What each symbol does to the units:
state | p l
w692 | w841 w510
w510 | w461 w692
w144 | w803 w171
w171 | w226 w144
w803 | w257 w466
w439 | w153 w614
w848 | w614 w153
w614 | w280 w439
w912 | w450 w314
w660 | w337 w173
w39 | w274 w340
w274 | w692 w461
w720 | w39 w931
w221 | w314 w450
w514 | w387 w305
w260 | w445 w50
w148 | w848 w980
w466 | w171 w803
w305 | w676 w514
w173 | w345 w660
w314 | w974 w912
w974 | w173 w337
w645 | w690 w219
w461 | w340 w274
w800 | w439 w280
w387 | w941 w482
w373 | w260 w860
w337 | w912 w974
w340 | w931 w39
w26 | w373 w671
w226 | w823 w637
w50 | w860 w260
w671 | w800 w26
w445 | w466 w257
w450 | w645 w221
w345 | w510 w841
w980 | w720 w148
w841 | w660 w345
w676 | w219 w690
w280 | w26 w800
w931 | w148 w720
w637 | w144 w226
w219 | w221 w645
w257 | w50 w445
w941 | w637 w823
w153 | w980 w848
w482 | w305 w387
w823 | w482 w941
w860 | w671 w373
w690 | w514 w676

In the rows, 157 stands for zero.

The rows follow the links: the fewer symbols apart two units are, the more alike their rows tend to be.

Each row is also shifted at random along 9 hidden directions that mean nothing.

Some units, each with a row of numbers:
w340
163 164 168 171 161 150 195 186 184 158 162 136 155 190 159 175 177 153 208 96 167 169 172 143 140 187 151 169 142 122 141 152 173 129 149 159 165 174 186 129 184 142 197 150 162 156 152 171 119 147 130 137
w645
164 171 164 172 163 144 196 144 193 101 110 180 172 189 181 178 153 143 241 80 133 186 147 134 168 179 197 120 131 149 137 180 176 127 140 202 177 179 177 145 171 164 192 139 141 133 135 149 117 116 121 135
w931
159 153 174 159 152 181 177 107 175 127 159 183 171 131 141 151 168 157 195 177 166 152 154 142 174 172 114 128 140 161 179 141 171 126 168 161 137 184 184 151 135 191 138 177 158 159 200 173 181 179 181 164
w305
144 181 143 152 179 163 127 156 208 200 114 214 164 132 197 175 125 115 136 175 173 193 155 176 160 156 210 130 171 134 141 213 169 161 198 194 195 145 168 173 146 153 206 223 127 164 155 139 55 176 163 176
w39
159 154 136 144 133 151 140 127 159 218 169 180 159 127 146 126 140 138 143 197 139 138 150 158 166 147 157 129 155 193 175 166 160 170 158 198 148 163 166 171 159 163 148 178 152 178 174 143 177 188 215 167
w974
162 145 160 165 146 154 145 148 117 111 173 130 163 141 137 127 167 171 145 132 168 149 175 160 152 158 138 170 163 191 181 158 138 173 133 124 128 141 143 166 185 157 93 161 182 149 165 150 194 144 167 146
w841
157 145 175 162 159 170 126 109 163 129 172 205 153 129 163 151 152 206 220 154 195 171 192 159 167 147 157 112 137 178 166 143 179 133 163 160 114 160 171 167 164 191 177 161 181 141 167 191 143 178 126 197
w280
160 140 160 155 177 164 129 177 145 153 154 96 169 194 172 168 122 128 205 143 209 154 154 166 143 169 139 174 132 110 168 215 173 119 188 121 173 185 169 129 194 172 171 183 175 153 144 155 165 154 124 157
w226
151 167 156 146 156 172 157 149 163 220 153 152 124 161 157 180 171 196 184 123 194 174 182 170 147 160 144 126 171 202 105 113 136 178 169 185 142 137 143 163 150 137 189 137 157 166 165 172 162 138 161 157
w692
169 145 149 166 146 135 165 176 158 134 198 144 180 168 158 135 154 144 142 172 103 137 147 148 164 148 162 190 147 124 193 183 167 139 140 145 161 163 190 118 189 161 149 171 150 154 128 168 153 181 137 165
w720
151 161 130 147 126 133 183 201 101 182 199 51 147 193 127 138 177 135 135 97 146 137 133 176 139 178 122 196 151 183 151 130 110 193 124 142 139 166 152 133 196 104 119 133 173 165 116 130 223 110 193 98
w257
167 145 162 152 163 167 141 138 152 150 157 128 163 151 144 165 169 189 188 130 140 141 172 148 186 130 144 128 169 241 137 161 145 174 132 190 152 145 155 148 172 165 104 132 164 156 177 162 185 128 193 161
w690
157 164 169 148 163 149 175 153 169 157 129 163 155 166 147 154 150 105 87 195 125 158 120 139 146 180 182 141 154 132 152 192 136 158 172 174 180 165 132 182 114 143 155 166 148 152 144 120 157 155 188 144
w445
163 148 157 154 166 166 132 141 165 128 135 206 145 139 172 162 153 194 182 160 169 155 187 154 164 139 187 125 166 181 150 164 161 146 171 164 162 132 138 175 137 177 165 141 152 152 177 167 142 161 130 192
w274
154 153 136 159 115 136 181 145 139 154 206 189 139 152 152 122 147 178 181 189 111 128 115 148 158 148 165 143 122 149 179 107 174 145 123 191 127 188 176 140 141 169 208 101 146 150 118 173 198 180 149 157
w800
133 174 161 150 163 177 157 171 142 164 138 163 114 126 148 161 167 166 110 155 231 174 158 172 113 163 161 156 176 148 119 122 123 202 164 139 168 126 108 206 109 121 174 146 157 146 174 148 125 150 180 146
w439
152 164 151 163 151 180 177 147 162 169 156 150 140 141 155 148 140 129 184 148 205 148 136 159 120 155 128 146 150 134 153 172 146 157 153 161 190 164 169 165 150 150 172 185 131 155 189 157 172 180 196 123
w848
158 163 160 151 166 151 154 156 170 167 132 150 194 180 167 188 158 141 160 163 114 170 145 160 204 168 155 168 162 157 170 158 180 146 169 158 149 174 180 136 172 173 138 166 152 171 139 148 157 138 144 159
w144
158 153 138 153 156 144 154 171 163 76 148 217 158 113 161 133 159 159 164 182 114 128 129 133 183 137 206 150 159 153 176 161 187 134 130 162 194 154 154 146 131 183 153 130 134 155 175 153 113 169 156 189
w148
140 155 177 141 164 176 149 139 144 170 155 141 146 171 148 176 162 162 163 170 224 173 154 176 145 193 131 145 137 137 141 127 147 139 204 137 121 180 144 167 127 162 185 152 184 154 149 166 166 152 142 170

From each start, follow one symbol. Which unit do you reach?
Answers are names.
---
162 156 176 165 177 190 145 140 182 165 145 172 152 138 172 171 141 167 189 164 191 162 170 155 146 129 150 130 159 158 141 186 161 149 161 178 179 142 168 165 152 173 165 182 143 149 186 181 143 179 162 175
p -> w671
---
148 171 146 152 146 158 186 147 154 124 174 171 167 166 155 173 182 177 126 186 95 160 131 172 182 158 155 172 174 159 161 108 133 168 163 158 145 146 170 137 126 155 152 142 124 153 118 170 183 151 140 165
p -> w482
---
154 150 142 139 145 150 153 140 152 142 152 208 145 126 145 125 146 127 117 239 127 118 112 141 165 161 187 127 146 144 174 171 165 144 167 180 175 173 138 172 96 174 165 141 141 164 175 130 165 187 199 181
p -> w637
---
157 177 130 157 142 152 182 167 164 157 141 195 175 129 162 148 165 137 112 183 111 154 140 164 179 150 156 200 185 146 190 141 169 184 150 137 177 141 164 159 152 156 128 186 114 179 174 148 153 169 170 138
p -> w980
---
141 158 151 158 165 173 131 144 143 115 167 148 155 142 170 131 115 103 138 189 216 155 118 178 115 164 171 139 132 105 165 230 132 139 184 149 180 171 150 168 135 154 177 211 159 124 137 138 134 187 173 165
p -> w221
---
153 160 163 179 140 136 200 172 158 81 176 192 137 149 163 147 173 201 216 110 138 164 146 130 151 152 187 149 125 141 143 97 189 141 91 179 143 172 165 147 156 158 211 68 157 121 127 179 113 139 109 149
l -> w173
---
157 143 148 156 150 148 171 210 142 168 188 133 111 137 143 137 166 172 172 148 182 122 143 136 130 136 157 162 146 150 137 121 174 157 108 167 177 166 138 149 146 140 190 90 156 156 184 159 139 161 187 142
p -> w257
---
168 154 155 154 143 166 180 147 150 178 168 127 146 166 143 168 181 195 208 102 137 140 174 148 169 142 120 134 164 230 134 122 141 175 126 186 151 144 167 141 180 151 125 124 148 167 181 179 218 130 189 133
p -> w226
---
166 149 164 166 164 173 162 146 172 150 164 159 152 146 162 159 148 174 196 158 144 142 147 138 158 121 153 123 152 176 143 174 165 145 130 196 179 159 176 145 155 174 158 140 138 141 175 177 160 162 178 155
p -> w860
---
171 155 156 150 176 143 126 166 171 146 121 161 172 143 164 141 134 121 137 163 126 141 155 132 170 134 201 140 170 178 154 242 164 161 147 184 207 142 141 170 171 160 119 174 146 156 180 119 126 150 194 159
l -> w860
---
156 168 140 159 150 139 188 181 187 143 115 238 156 127 176 153 163 141 190 156 146 161 149 135 174 164 183 181 158 114 180 131 228 136 146 146 187 172 167 162 144 175 195 139 127 178 200 148 98 171 137 149
l -> w305
---
172 152 179 171 163 172 160 121 207 189 161 196 176 147 162 161 158 160 208 164 169 163 200 142 163 157 127 141 155 145 178 177 193 116 176 159 160 159 202 151 181 186 158 209 154 173 214 189 148 208 147 178
l -> w274
---
161 154 158 152 165 152 160 208 159 230 183 134 119 165 143 148 159 146 58 208 152 137 163 145 114 139 165 194 183 123 137 159 129 188 163 140 189 122 120 171 134 121 174 144 148 169 165 153 154 191 169 154
p -> w171
---
145 159 194 163 170 162 169 137 145 81 162 158 165 162 136 158 175 163 80 196 141 173 149 149 148 173 164 154 159 137 151 151 119 162 165 137 131 147 131 181 113 153 131 152 173 124 123 154 159 151 143 172
p -> w450
